The rows lie along a hidden order. The number after each row says roughly how far along it the row is, from 0 to 10. A new part has a new order.
In the rows, 128 means zero.
[131 116 101 119 132 255 126 118 136 154 104 152  96 134 111  61 118 142
 133 150 100 165 149 125 158 215  39 156 124 139 129 120 105 135 115  35
 184 139] | 1
[126 118 108 118 128 235 118 112 120 155 127 150  96 131 109  60 125 148
 119 149 114 179 144 127 164 207  48 133 128 136 125 131 106 129 117  52
 159 154] | 7
[113 114 105 129 130 185 124 120 138 147  91 140 130 126 117  70 129 132
  56 161 119 144 140 136 165 148  57 153 122 136 106 115 130 129 110  46
 154 146] | 8
[122 113 124 130 127 156 124 124 124 138 105 136 127 127 122 101 128 131
 105 131 121 142 134 134 147 135  84 139 128 129 124 120 125 128 119  78
 137 138] | 9
[120 122 105 130 135 255 122 114 126 158 126 155  89 134 102  35 119 161
 118 162 107 167 145 128 171 233  80 136 130 137 105 130 118 122 117   1
 168 169] | 6
[112 110 128 140 134 170 128 127 117 138 121 139 122 131 129  84 127 146
 115 129 111 133 131 131 147 162 111 128 138 125 106 124 132 118 121  41
 134 155] | 9
[111 114 101 130 135 203 134 131 142 143 106 140 125 132 136  75 125 136
  92 159 100 129 140 125 152 179  74 148 129 135 106 117 126 129 118  42
 154 135] | 3
[118 117 141 151 138 172 133 129 121 131 125 140 117 134 123  96 120 152
 144 126 109 116 126 133 140 161 173 127 140 121  97 124 139 114 127  25
 140 158] | 9
[112 110 115 140 133 182 125 119 141 151  69 143 132 125 108  64 124 135
  51 156 120 136 139 143 169 141  76 162 122 133  89 106 139 126 107   4
 164 152] | 7
[114 109  93 126 136 238 135 129 151 148  84 145 122 133 152  69 122 134
  92 163  91 133 147 126 156 186  43 165 124 139 107 109 121 135 114  25
 178 129] | 0
[117 114 134 149 135 178 127 122 123 142 100 142 120 129 110  79 122 143
 104 137 118 128 131 140 157 155 134 136 134 125  94 118 140 116 117   4
 149 164] | 10
[123 135 115 140 139 217 131 123 144 143 128 143 107 133 110  77 118 149
 115 160 115 123 136 128 149 192 155 137 128 133  93 128 137 122 125  30
 163 151] | 7
[123 115 119 125 126 153 124 123 128 139 102 135 128 126 123  99 129 127
  96 137 122 146 135 133 146 135  71 144 124 131 127 119 121 130 117  93
 138 132] | 9
[126 130 119 131 131 174 127 123 133 138 129 134 114 130 117  97 124 141
 117 146 123 133 134 128 143 165 126 131 128 132 113 129 129 126 125  84
 145 141] | 9
[106  90 134 147 137 215 131 129 105 140 112 150 110 136 133  68 122 161
 143 119  84 142 134 132 159 189  96 131 148 119 103 116 123 114 118   1
 147 168] | 5
[106 120 109 141 137 194 127 121 131 149 115 143 118 129 114  47 127 152
  51 168 117 137 137 134 171 179 108 136 131 134  80 124 143 117 115  12
 146 168] | 9
[133 118  99 102 122 206 122 120 134 146 110 140 111 129 125  99 127 121
 126 142 112 172 146 122 145 173   4 152 119 141 155 124  96 143 118 107
 161 115] | 3
[127 113 120 126 125 206 114 108 122 155  91 149 111 125  94  66 126 139
  84 143 128 175 142 139 172 163  49 150 121 134 119 118 117 129 109  37
 160 157] | 9
[118 142 115 154 148 201 146 135 162 131 120 135 122 136 122  95 114 147
 122 166 110  76 131 126 132 178 214 139 131 131  72 122 156 121 131  26
 165 141] | 5
[119 126  98 129 129 195 118 110 150 162  70 143 127 122  91  57 127 129
  23 181 138 151 144 144 176 147  57 166 110 143  96 112 136 133 103  41
 172 149] | 9
[120 132 130 148 138 134 135 132 136 128 127 128 129 131 125 116 123 140
 123 140 122  99 124 132 129 139 191 124 129 126  94 126 148 119 129  76
 136 146] | 10
[107 116 115 146 138 181 133 128 142 141 101 138 130 130 123  74 124 143
  79 158 111 114 134 134 154 156 124 144 131 130  87 116 145 120 117  17
 149 149] | 7
